Below are the code and all the weights of a small trained network. Each question names an input and a target symbol and asks about switching units off, where a switched-off unit gives its printed mean instead of its output.

import numpy as np


def w(rows, s, z=0):
    codes = np.array(rows[::2]) - 128.0
    scale = np.full(codes.shape[1], s)
    scale[-1] = z or s
    return codes * scale


def norm(h):
    return h / np.sqrt((h * h).mean(-1, keepdims=True) + 1e-5)


def f(y):
    return y / 2 * (1 + np.tanh(0.7978845608 * (y + 0.044715 * y**3)))


def softmax(a):
    e = np.exp(a - a.max(-1, keepdims=True))
    return e / e.sum(-1, keepdims=True)


def log_softmax(a):
    a = a - a.max(-1, keepdims=True)
    return a - np.log(np.exp(a).sum(-1, keepdims=True))


def net(x, mask):
    ids = ['ΔΣαβγεηλμξτψω'.index(c) for c in x.split()]
    T = len(ids)
    res = E[ids] + P[:T]
    r = norm(res)
    for j in range(3):
        rows = slice(3 * j, 3 * j + 3)
        q, k, v = (r @ M[0][rows].T for M in (Q, K, V))
        z = softmax(np.where(np.tri(T) > 0, q @ k.T / 3**0.5, -1e9)) @ v
        o = O[0][rows]
        res = res + np.where(mask[j], z, o[:, -1]) @ o[:, :-1]
    y = f(norm(res) @ A[0][:, :-1].T + A[0][:, -1])
    res = res + np.where(mask[3:15], y, B[0][:, -1]) @ B[0][:, :-1]
    return log_softmax(norm(res)[-1] @ U[:, :-1].T + U[:, -1])


Q, K, V, O, A, B = {}, {}, {}, {}, {}, {}
E = w([
[75,92,108,161,132,160,144],'Δ',
[55,178,116,160,103,148,251],'Σ',
[154,130,146,169,73,71,150],'α',
[97,75,158,98,130,228,213],'β',
[92,180,143,161,76,132,126],'γ',
[115,159,109,142,133,118,145],'ε',
[182,83,34,111,190,89,162],'η',
[129,150,190,104,161,138,118],'λ',
[136,128,122,197,89,82,155],'μ',
[75,175,135,50,120,168,147],'ξ',
[174,143,191,155,130,90,134],'τ',
[187,155,99,125,80,177,163],'ψ',
[202,174,190,129,159,184,139],'ω',
],0.027)
P = w([
[142,129,110,107,102,88,94],'0',
[157,154,136,3,59,80,84],'1',
[135,176,150,33,121,137,72],'2',
[93,109,73,82,169,129,27],'3',
[118,110,99,138,152,127,72],'4',
[88,139,80,66,161,132,70],'5',
[133,137,123,200,176,167,115],'6',
[99,71,57,235,221,146,79],'7',
[136,176,170,130,93,147,154],'8',
[146,174,162,174,111,149,155],'9',
[130,113,75,212,115,60,113],'10',
[117,179,109,148,147,110,131],'11',
],0.0071)
Q[0] = w([
[152,92,83,116,219,57,59],'head 1',
[133,72,159,87,151,117,13],'head 1',
[99,164,222,128,96,86,104],'head 1',
[117,149,147,200,91,162,254],'head 2',
[94,223,223,109,141,119,174],'head 2',
[160,219,148,118,97,183,179],'head 2',
[167,52,116,112,118,176,135],'head 3',
[78,102,88,161,164,100,52],'head 3',
[29,154,196,177,40,160,100],'head 3',
],0.0087)
K[0] = w([
[35,97,172,53,88,116,50],'head 1',
[138,98,121,86,106,37,196],'head 1',
[91,148,79,181,190,172,104],'head 1',
[145,155,171,255,168,205,182],'head 2',
[42,162,180,235,133,138,178],'head 2',
[233,101,126,187,136,208,75],'head 2',
[191,42,5,132,141,137,93],'head 3',
[60,84,53,38,89,46,65],'head 3',
[40,214,163,200,98,162,173],'head 3',
],0.0066)
V[0] = w([
[140,204,93,126,168,102,124],'head 1',
[92,89,129,58,114,160,162],'head 1',
[190,94,130,128,123,179,255],'head 1',
[102,150,165,173,196,93,148],'head 2',
[117,216,39,143,107,144,102],'head 2',
[119,150,137,49,129,71,175],'head 2',
[171,69,106,139,185,58,140],'head 3',
[172,162,218,70,42,136,167],'head 3',
[134,143,107,57,186,120,74],'head 3',
],0.0091)
O[0] = w([
[176,153,124,51,79,82,144,186],'head 1',
[109,147,196,171,130,166,174,106],'head 1',
[117,48,69,146,106,152,139,209],'head 1',
[68,86,160,81,230,2,181,148],'head 2',
[223,148,85,159,156,142,163,198],'head 2',
[111,90,183,71,78,101,240,141],'head 2',
[137,128,120,76,27,111,111,20],'head 3',
[122,67,109,220,136,166,119,254],'head 3',
[116,185,110,145,87,52,207,64],'head 3',
],0.008,0.0048)
A[0] = w([
[91,143,116,126,117,77,114,164],'neuron 1',
[86,135,122,189,156,122,74,144],'neuron 2',
[169,114,78,192,141,52,149,240],'neuron 3',
[120,112,6,131,116,153,179,98],'neuron 4',
[142,104,137,92,193,170,135,157],'neuron 5',
[156,204,130,160,111,190,86,255],'neuron 6',
[179,117,191,120,106,97,152,179],'neuron 7',
[42,161,155,147,135,109,123,221],'neuron 8',
[127,192,65,115,103,148,142,164],'neuron 9',
[109,86,82,122,169,103,198,184],'neuron 10',
[142,136,44,107,121,135,187,160],'neuron 11',
[126,109,179,115,174,77,149,115],'neuron 12',
],0.013,0.0032)
B[0] = w([
[127,87,215,78,149,103,77,137],'neuron 1',
[84,162,78,97,160,130,101,188],'neuron 2',
[119,173,171,107,152,190,112,255],'neuron 3',
[157,175,155,164,86,157,113,240],'neuron 4',
[189,144,188,175,137,137,126,186],'neuron 5',
[114,96,75,141,177,5,123,212],'neuron 6',
[88,134,41,113,158,134,145,174],'neuron 7',
[94,170,112,171,115,85,105,191],'neuron 8',
[123,89,139,187,105,150,72,187],'neuron 9',
[90,214,255,68,168,140,120,216],'neuron 10',
[188,161,110,175,125,119,131,214],'neuron 11',
[123,159,160,140,39,169,100,160],'neuron 12',
],0.0089,0.0085)
U = w([
[91,73,116,151,131,126,138,158],'Δ',
[94,96,159,125,100,58,147,155],'Σ',
[199,170,116,50,126,110,149,104],'α',
[125,107,136,124,114,143,91,43],'β',
[156,108,121,76,154,170,19,2],'γ',
[175,109,72,187,93,176,109,77],'ε',
[65,106,49,135,156,54,107,222],'η',
[184,68,115,109,246,105,152,127],'λ',
[124,75,133,120,109,130,87,187],'μ',
[129,103,118,123,109,130,143,184],'ξ',
[88,76,179,86,105,91,67,237],'τ',
[90,157,134,191,125,96,255,77],'ψ',
[151,43,176,81,183,225,154,130],'ω',
],0.0081,0.0025)

Each question gives the input, a string of symbols that net reads in full, and the target symbol t.
The units are the heads (3 rows each of Q, K, V and O) and the neurons (one row each of A and B). Each row of codes is followed by its name. A weight is (code - 128) times the scale printed after its matrix; where a second scale follows, it is the last column's (O, A, B and U).
mask holds one flag per unit, heads first, then neurons. A switched-off unit (its flag False) gives its mean, the last column of its rows in O or B, instead of its output. The means were averaged over made-up inputs and are rounded, as every weight is.
A unit's drop is (log p(t) with every unit on - log p(t) with that unit switched off) / (log p(t) with every unit on - log p(t) with every unit switched off).
The circuit of an input: a set's keep is (log p(t) with only the set's units on - log p(t) with every unit switched off) / (log p(t) with every unit on - log p(t) with every unit switched off). Starting from the 12 units with the biggest drops (on a tie, the unit counted first), units are removed one at a time, each time the one whose removal leaves the highest keep (on an exact tie, the one counted first), for as long as the keep stays at least 0.8.
circuit, biggest first: the units of the circuit, biggest drop first
most important unit: the unit with the biggest drop
top k neurons: the k neurons with the biggest drops, biggest first
heads that matter: for each layer, one digit per head in row order, 1 if its drop is at least 0.15 and else 0, layers parted by /
drop when u is switched off: that unit's drop, to one decimal
input Δ α τ, target η: heads that matter : 010
input λ τ ψ ε Σ ξ ω τ Σ η, target α: circuit, biggest first : [head 3]
input Σ ξ ξ α, target ψ: circuit, biggest first : [head 2; head 1; neuron 7]
input ε β τ, target α: heads that matter : 100
input α λ ψ τ τ τ, target τ: heads that matter : 010
input ξ ψ Δ ψ ω γ γ, target η: circuit, biggest first : [neuron 6; neuron 2]
input ε γ τ, target α: heads that matter : 110
input α λ μ τ τ τ, target τ: top 2 neurons : [neuron 12; neuron 1]
input τ α μ, target τ: circuit, biggest first : [head 2; neuron 1; head 1]
input γ η τ, target λ: circuit, biggest first : [neuron 4; neuron 7; neuron 8]
input Δ ξ α ξ ξ ε, target ψ: heads that matter : 111
input Δ τ Δ τ ξ, target η: heads that matter : 110
input ξ ε α ξ Σ τ, target ψ: heads that matter : 110
input ξ ψ ξ τ λ, target ψ: heads that matter : 111
input ξ Δ ξ, target ψ: heads that matter : 101
input ξ ξ ξ, target ψ: most important unit : head 3
input Σ τ τ, target ω: heads that matter : 111
input α ψ η ξ, target ε: top 2 neurons : [neuron 10; neuron 3]
input Δ ψ ξ, target η: heads that matter : 010
input Σ ε ε ε ξ, target α: heads that matter : 110
input Σ ε ξ β ξ ψ ψ ω ω ω, target λ: heads that matter : 000
input α μ ε ψ ψ β ξ ξ λ, target ψ: top neuron : [neuron 3]
input μ Σ ξ, target ω: drop when head 1 is switched off : 0.0
input ξ Σ ξ τ τ, target ψ: drop when neuron 7 is switched off : 0.6
input ψ ω ξ, target ε: drop when head 2 is switched off : 0.4
input μ γ η τ Σ α Σ η τ, target ω: drop when head 2 is switched off : 0.5
